In the rows, 128 means zero.
Here are made-up objects, facts about them, and rows of numbers that follow some of those facts. Name the object behind each unnamed row.

There are 2 kinds of fact about the objects: brusur, kabro.
brusur: uses; kabro: is directly part of
befluvu: kabro bidru
bestemim: brusur gredam; kabro leklutek
bidru: kabro grobrin
bravul: kabro grobrin
breflur: kabro stedrok
bregi: brusur labrifek litrir; kabro troker
dibruk: kabro gunitol
divon: kabro talam
dobru: kabro skuzun
dolus: brusur skeklan; kabro driplu
dozatruk: brusur troker; kabro kladesku
dradrok: brusur gredam; kabro labe
dregroflak: kabro plibraris
dresoki: brusur gredam labrifek klosobrek; kabro troker
drezu: kabro driplu
dribam: brusur gredam; kabro grobrin
driplu: kabro grobrin
drubis: kabro nuplu
fale: kabro tibu
fikosa: kabro poplak
flado: brusur medren; kabro bestemim
flatrok: brusur gredam flado; kabro kladesku
fozom: kabro dazu
givi: kabro dobru
grabristir: kabro gromul
gredam: kabro driplu
grepim: brusur stogola; kabro talam
grugum: kabro labe
gugrigus: brusur gredam; kabro flado
gunitol: kabro labe
guzel: kabro leklutek
kebik: brusur gredam gugrigus; kabro talam
kedo: kabro tibu
kladesku: kabro leklutek
klaso: kabro zifi
klizul: brusur vonas; kabro tibu
klogerur: kabro flado
klokegis: brusur gredam gugrigus dregroflak; kabro kladesku
klosobrek: kabro dobru
labrifek: brusur sketridres; kabro bestemim
lezos: kabro dradrok
litrir: kabro fale
medren: kabro zoplepli
megor: kabro bestemim
mepla: kabro dribam
mostemi: brusur nufur gredam; kabro skuzun
niklok: brusur flatrok; kabro dribam
nogrol: kabro skuzun
nufur: brusur gredam dribam; kabro kladesku
nugrus: kabro plagrer
nuplu: kabro grugum
plibraris: kabro labe
poplak: kabro sadogrek
regemi: kabro troker
roskun: brusur litrir; kabro zoplepli
segis: kabro mostemi
semel: brusur stogola skeklan; kabro gromul
semoplu: brusur gredam semel; kabro fale
seplim: kabro grugum
skeklan: brusur gredam; kabro zoplepli
skekle: kabro fale
sketridres: kabro grugum
sokla: brusur vonas; kabro leklutek
stedrok: kabro dazu
stofo: kabro zoplepli
stogola: brusur gredam; kabro driplu
stogroler: brusur gredam; kabro dobru
stusta: kabro gunitol
stuvudrek: kabro labrifek
talam: brusur stogola gredam; kabro zoplepli
tefaru: kabro bravul
troker: kabro dazu
troskebrek: kabro sadogrek
truplok: brusur dolus; kabro dobru
vedros: brusur dibruk; kabro dribam
vonas: brusur stogola gredam; kabro skuzun
zano: kabro grobrin
zifi: kabro tibu
ziste: kabro kladesku
zoplepli: kabro leklutek

Some objects and their rows:
stedrok: [137 122 113 120 106 124 128 124 143 166 131 112 131 118 148 131 123 125
 214 116 134 106 135 169 112 129  85 116 119]
vedros: [167 177 135 106 129 112 143 106 133 101 115 118  91  76 111 146 144 109
 155 134  60 108 149  44 119 124 221  80 164]
mepla: [144 181 121 112 110 169 151 118 124 145 108 134 117 118 114 132 140 130
 131 133  79 126 117 108 143 103 181 130 143]
dolus: [150 112 115 115 105 169 155 131 120  98 119 141 130 116 132 139 118 131
  80 141 102 162 144 105 168 114 210 126 161]
drezu: [148 182 120 113 109 177 151 117 124 145 106 135 117 120 113 133 138 130
 134 134  76 126 120 110 144 104 185 130 146]
gredam: [163  90 119  81  77 141 156 143 110  84 127 118 136 198 130 105 113 139
   9 152  49 154 141 128 200 140 188 139 165]
litrir: [115 110 114 110 114 126 120 137 125 113 101 127 156 229  27  80 105 124
 134 102 125  28 132 130 130 154 124  97 160]
skekle: [132 157 107 128 119  77 126 124 131 139 103 126 138 163 102  94 108 122
 153  98 125  80 133 133 119  78 125 106 129]
zano: [139 176 124 115 113 157 146 119 125 146 109 132 119 121 113 128 138 130
 131 128  87 126 118 110 139 104 169 129 138]
dibruk: [126 157 146  92 159  17 126 127 138 114 148 100  97 137 111 108 169 113
  88 123  87 109  93  54  99 125 169  76 162]
ziste: [138 175 147 147 148 111 113 118 118 126 115 133 112 151 123 116 127 128
  91 133 113 121 120 120 110 120 113 165 107]
flatrok: [140  99 138 153 149 112 118 133 114  80 126 145 131 143 139 126 103 131
  43 142 147 164 149 122 135 128 142 162 128]
nugrus: [117 170 125 125 129 109 131 123 124 142 118 126 129 136 111 117 132 128
 130 119 111 113 115 112 130 102 134 120 122]
fikosa: [115 167 126 126 130 108 130 124 125 144 118 126 131 137 111 115 132 128
 135 118 114 108 115 118 130 102 131 120 120]
poplak: [134 128 117 117 110 136 131 123 140 166 137 114 126 108 153 138 132 127
 204 125 130 116 127 159 113 138  87 122 120]
divon: [147 172 157 154 154 117 109 117 115 124 115 136 105 157 121 113 124 127
  77 138 113 130 124 122 104 127 111 177 105]
medren: [150 114 146 141 140  95 116 133 109  88 126 133 125 178 144 110 106 134
  15 146 116 160 140 131 134 136 125 177 119]
labe: [121 119 121 108 127 122 132 132 146 180 151 116 120 111 154 136 160 129
 170 125 142 140  86 158  97 135  96 118 134]
tibu: [148 121 107 120 104 115 129 124 143 163 127 114 132 125 147 122 116 123
 212 113 136  97 141 176 104 122  84 113 125]

Which object is each row?
No name comes twice in this set of rows, the named rows included.
[137  93 144 157 151 117 115 134 114  71 126 147 130 140 134 124 105 128
  43 140 151 159 156 119 135 135 148 158 128] : nufur
[145  98 148 165 160 119 110 131 115  70 127 150 119 132 144 130 103 127
  34 145 153 166 160 117 124 133 145 172 126] : grepim
[156  55 133 150 130 146 118 132 134 103 145 133 125  96 179 155 107 126
 130 146 173 169 167 164 114 162 108 150 126] : sokla
[ 90 105 120 135 144 167 121 133 129 107 104 149 156 154  33 117 117 120
 167 105 160  55 136 107 123 151 148  89 157] : bregi
[ 97 140 128 121 115 137 129 121 132 165 142 108 141  84 150 156 139 132
 211 130 126 128 129 128 138 151  76 110  91] : skuzun
[117  33 113 120 137 130 135 149 144 123 163 133 138  90 166 154 138 129
 120 132 187 181 116 154 118 149 134 109 159] : dradrok
[104  81 123 110 142  82 136 151 126 107 150 131 139 159 131 111 141 135
  26 130 139 162  97 112 144 118 161 117 158] : dregroflak
[135  93 141 167 159 127 115 131 119  69 123 155 129 114 133 139 102 125
  65 139 169 164 159 116 125 129 155 152 133] : klokegis
[159  99 116 105  97 160 155 137 116  89 121 135 134 140 135 128 115 134
  49 144  88 161 147 115 183 125 207 130 164] : stogola
[169  56 110 108  87 202 153 135 135 115 138 132 132  92 170 161 115 130
 138 148 125 171 161 159 154 159 168 127 162] : dribam
[ 87  59 124 137 125 152 130 133 130 108 154 126 160  49 164 177 112 130
 183 134 178 163 166 119 164 162 111  95 107] : mostemi

Now the same objects, written a new way:
Some rows with their names:
dolus: [129 138 112 142 117 139 125 137 122 122 127 125 116 154 121 116 151 123
 128 132 132 130 129 120 135 127 148 128]
semel: [134 130 125 122 123 134 121 131 117 126 129 130 129 130 129 127 143 131
 132 126 127 125 137 126 140 123 134 125]
roskun: [118 132 127 106 141 134 152 130 135 131 105 130 141 133 130 138 111 150
 106 132 121 118 131 128 145 133 175 149]
dresoki: [143 120 135 116 112 135 123 124 114 121 129 120 132 129 126 133 147 137
 129 115 127 114 110 142 138 117 130 151]
flatrok: [141 131 129 122 123 133 144 122 113 126 120 147 134 124 130 123 121 133
 116 133 128 132 157 132 132 136 132 125]
grepim: [131 136 119 107 121 127 129 136 121 129 101 127 136 117 132 129 124 142
 125 150 122 122 136 133 140 124 155 133]
zifi: [111 119 127 116 131 124 137 156 129 128 145 120 124 125 130 133 101 119
 141 122 126 143 108 129 127 122 110 113]
dobru: [120 120 118 104 150 116  99 103 140 117 124 132 132 128 127 139 118 123
 149 121 127 126 112 122 128 146 105 117]
sadogrek: [119 121 127 128 127 121 122 129 139 127 135 122 120 128 128 133 114 124
 131 125 131 139 112 129 118 129 110 128]
bidru: [111 127 121 139 124 120 129 135 145 128 134 115 113 146 120 120 133 125
 126 128 135 138 114 129 106 137 119 126]
mostemi: [125 125 119  88 132 118 100 117 140 118 126 126 126 138 129 140 125 130
 142 124 124 133 120 128 129 142 108 115]
grobrin: [110 127 120 140 124 120 129 135 145 128 134 115 112 147 120 119 135 125
 125 128 136 137 115 128 105 137 120 126]
stuvudrek: [135 132 141 127 129 132 148 114 117 125 130 140 136 125 131 125 115 124
 123 133 133 122 149 125 116 132 134 132]
befluvu: [124 131 124 145 132 130 133 132 123 129 130 122 127 136 121 117 153 124
 127 128 132 119 130 128 122 129 142 128]
tefaru: [124 131 125 144 132 130 133 132 123 129 129 122 128 136 121 117 152 124
 126 128 132 119 129 128 122 129 142 128]
gugrigus: [138 135 140 110 117 135 143 116 115 125 132 144 133 134 133 125 122 134
 124 131 132 125 164 124 120 132 131 126]
stofo: [127 132 124 131 131 128 140 127 121 130 106 133 138 109 130 124 114 135
 126 146 128 120 132 129 132 126 148 138]
divon: [125 131 119 132 132 127 136 130 121 131 102 131 138 105 129 125 116 137
 127 148 126 120 127 130 137 124 152 138]
talam: [118 131 112 100 114 117 125 138 142 129  98 123 124 118 133 134  93 147
 125 154 124 141 121 134 128 131 135 134]

Which object is each row?
No name comes twice in this set of rows, the named rows included.
[134 132 117 133 127 129 134 140 119 125 125 125 125 145 120 116 161 124
 113 128 126 130 139 138 130 141 139 118] : niklok
[126 126 142 103 117 130 154 110 151 126 133 135 115 148 132 131  78 139
 125 124 131 132 141 128 108 143 114 133] : labrifek
[131 135 117 119 119 133 131 130 119 126 105 136 131 119 131 126 115 140
 127 146 126 127 138 125 142 124 148 135] : skeklan
[109 129 119 143 123 121 131 136 146 128 134 114 111 151 118 116 139 125
 124 128 136 136 117 128 103 138 123 125] : driplu
[112 120 129 113 145 142 155 152 122 134 140 133 133 134 130 132 119 139
 131 106 121 122 127 123 157 119 149 124] : litrir
[135 124 133 114 115 124 150 114 132 121 134 154 122 138 131 128  88 128
 108 128 133 158 155 131 107 153  96 119] : flado
[133 129 122 104 136 129 109 117 117 122 124 134 137 128 129 131 148 132
 142 124 125 116 139 126 142 132 131 118] : vonas
[115 127 119 121 123 118 136 128 142 130 105 129 126 113 131 130  84 139
 125 150 130 138 119 130 118 132 127 138] : zoplepli
[129 131 130 100 127 132 133 154 108 126 137 122 135 128 132 131 140 125
 136 126 122 124 134 132 140 118 139 112] : klizul
[144 151 153 113 121 131 153 131 140 133 111 172 167 121 134 113 145 124
 107 137 115 118  57 119 107 123 114 128] : dozatruk

Now the same objects, written a new way:
Some objects and their rows:
sketridres: [112 139 147 176 101 128 138 101 128 147 166 116 127 142 161 166 145 160
 103 127 113 128 136 154 155 108 125  77 113 147 134 142 143 133 160 155
 113 119 108 147 127 106 111 142 117 152 122 109 156 107 142 137  96]
lezos: [138 139 130 137 122 125 131 117 118 115 125 117 130 114 136 126 141 130
 128 111 118 127 113 137 138 117 117 118 127 128 143 118 129 131 144 119
 123 118 109 122 134 122 122 122 124 141 124 119 119 124 120 146 135]
megor: [139 131 112 125 121 113 130 117 120 111 108 100 121 127 134 127 132 105
 145 123 105 138 120 120 135 120 137 128 130 132 123 115 126 113 110 122
 126 107 128 126 122 123 119 111 136 146 130 140 108 111 136 134 140]
bestemim: [126 111 156 107 131  94  95 123 157 145 119 122 118 142 140 137 102 136
 134 138 129 146 151 121 141 138 136 141 155 110  85 137 129  95  99 145
 140 131 167 131 121 136 169  90 160 114 149 172 113 125 130 105 131]
dolus: [139 123  89 142 147 121 113 113 144 148 119 118 142 144 108 135 146 100
 129 146 120 148 138 145 150 120 127 116 149 117 139 114 116 111 142  87
 117 128 136 114 150 157 134 115 154 114 110  92 153 140 125 135 120]
fikosa: [133 132 115 128 123 132 141 126 118 116 119 116 129 124 126 122 137 118
 137 123 113 127 117 128 126 127 132 128 121 131 140 119 125 128 128 121
 122 123 120 125 125 123 112 130 126 140 124 118 122 123 126 138 135]
poplak: [131 131 151 118 129 147 121 147 126 119 134 127 130 130 128 114 122 144
 124 124 132 109 137 107 111 141 121 142 134 121 130 148 125 137 139 133
 144 143 122 134 123 134 134 129 123 122 137 130 114 136 136 110 116]
labe: [142 146 185 138 123 136  96 122 130 119 146 128 134 112 150 130 132 175
  98  97 145 108 127 127 140 128  87 120 148 111 138 148 131 144 183 134
 148 135  96 127 141 135 160 110 121 122 137 130 111 139 122 130 114]
nuplu: [141 143 178 135 123 136 101 126 128 119 145 125 134 114 148 128 132 170
 103 100 142 111 128 124 136 128  94 122 147 113 136 147 131 142 176 132
 146 135  98 127 140 132 155 114 121 123 137 131 112 136 124 130 115]
befluvu: [131 131 105 127 132 139 150 131 108 115 123 116 125 125 117 124 147 116
 140 126 125 129 123 129 133 124 135 118 130 144 135 116 118 130 130 107
 121 122 121 118 127 122 106 125 132 132 127 123 126 115 124 140 133]
bidru: [128 127 127 115 146 165 140 156 110 118 139 130 124 136 111 119 137 142
 127 130 156 114 147 109 129 141 129 123 148 142 122 141 108 140 147 107
 142 140 125 122 124 136 124 121 138 100 143 138 128 122 133 110 110]
nufur: [123 117 119 135 128  92 129 110 142 144 120 137 121 141 129 136 125 122
 138 137 116 151 130 140 142 123 134 123 129 135 107 119 130 108 112 131
 117 109 142 122 133 134 141 113 138 135 125 131 137 117 128 135 142]
ziste: [140 134 108 130 123 111 133 117 116 114 107 103 124 128 131 129 135 106
 144 122 110 138 118 122 135 118 137 129 123 133 126 111 126 119 112 120
 125 103 124 127 120 122 121 114 131 146 125 141 111 114 135 142 139]
divon: [144 141 102 138 128 111 148 123 110 125 113 126 138 137 120 125 126 122
 140 124 135 130 120 121 114 119 130 131 101 135 132 112 130 139 128 108
 118 102 116 134 108 124 122 131 109 148 111 148 124 136 145 151 120]
givi: [125 131 101 118 130 146 146 140 123 121 129 131 110 119 135 122 127  88
 130 125 117 134 118 126 123 117 153 132 133 131 144 139 137 113 145 116
 132 117 124 134 125 126 105 140 118 145 115 117 116 124 108 143 141]
mepla: [130 130 103 127 133 142 152 132 105 113 122 117 124 126 114 124 148 117
 143 127 128 129 122 130 137 124 137 116 130 147 134 115 116 130 132 103
 121 122 122 117 129 124 105 123 135 129 128 121 130 114 125 139 134]
stuvudrek: [138 131 112 126 120 118 132 120 119 112 111 104 121 126 133 126 136 109
 145 122 106 137 117 123 136 123 134 129 131 132 128 117 125 115 113 123
 126 111 126 125 125 122 116 116 136 142 130 132 111 110 131 135 142]
zifi: [138 126 176 115 115 147 125 139 144 135 130 128 140 124 120  98 125 165
 128 137 109 108 119  91  98 157 111 147 137 134 137 131 130 150 112 124
 133 158 121 129 128 133 119 142 129 109 140 136 145 145 158  69 108]
klaso: [136 130 130 128 119 131 144 122 127 122 117 114 133 121 122 114 139 129
 144 129 102 125 108 120 118 135 126 129 122 140 143 110 129 135 112 116
 117 130 118 123 129 123 104 137 129 135 125 121 138 128 137 115 131]

Which object is each row?
No name comes twice in this set of rows, the named rows included.
[143 126  90 126 146 122  92 113 171 156 112 114 141 130 128 136 119  64
 123 144 110 154 130 147 138 111 146 134 153  80 159 126 139  88 151  88
 125 131 148 131 142 162 140 125 148 126  95  93 141 170  99 143 121] : truplok
[131 130 108 120 139 141 149 127 108 113 118 109 132 116 114 127 143 116
 147 124 138 129 121 140 138 127 140 114 129 136 138 105 116 126 124 103
 116 126 135 115 123 116 105 120 141 124 130 130 130 124 111 141 133] : vedros
[100 125 114 143 119 138 157 128 141 154 171 140 104 152 142 142 126 120
 110 145 110 142 140 129 128 119 159 110 122 149 127 168 145 110 161 140
 115 112 129 149 121 124 104 154 120 150 112 100 150 107 128 130 115] : klosobrek
[127 126 118 157 103 129 132 118 109 156  83 139 140 118 175 183 123  84
 140 141 156 112 132 191 145  79 151  87  90 124 141  67 152 147  79 158
 144 138 135 161 116  96  99 148  91 126 123 191 143 150 136 147 105] : roskun
[122 119 121 137 131 110 132 115 145 148 128 143 128 137 124 131 131 126
 133 137 115 142 130 147 134 127 127 123 130 126 127 123 130 116 129 126
 117 128 137 121 140 139 136 123 135 128 121 105 147 131 120 134 138] : semel
[103 132  49 109 132 180  24 128 153  75 164 201 144  58  73 152  77  52
  90 111 179  94 128 104  96 220  53 214  92  92  90 121 117 188  98 251
 154 133 150 119 127  86 130 171 107 109 151  25  78  84 119 119 135] : troker
[111 114 105 143 136 127 151 127 128 145 141 155 115 147 114 132 148 131
 128 143 129 144 138 139 145 127 131 109 137 158 117 134 118 123 137 117
 118 119 129 116 148 140 127 129 137 117 125 103 154 105 129 130 137] : gredam
[112 117 132 129 127  90 110 123 126 128 127 105 122 132 134 132 125 130
 104 133 121 160 115 130 151  95 141 131 128 130 115 143 129 111  88 129
 114 116 141 121 152 132 148 138 141 132 118 143 135 120 133 133 162] : flatrok
[102 122 127 142 127  86 102 143 106 128 141 105 126 139 132 125 127 145
  62 133 140 163 104 105 141  70 135 141 108 140 122 176 129 134  82 121
 116 108 119 128 169 143 160 178 113 136  96 150 144 129 166 136 164] : medren

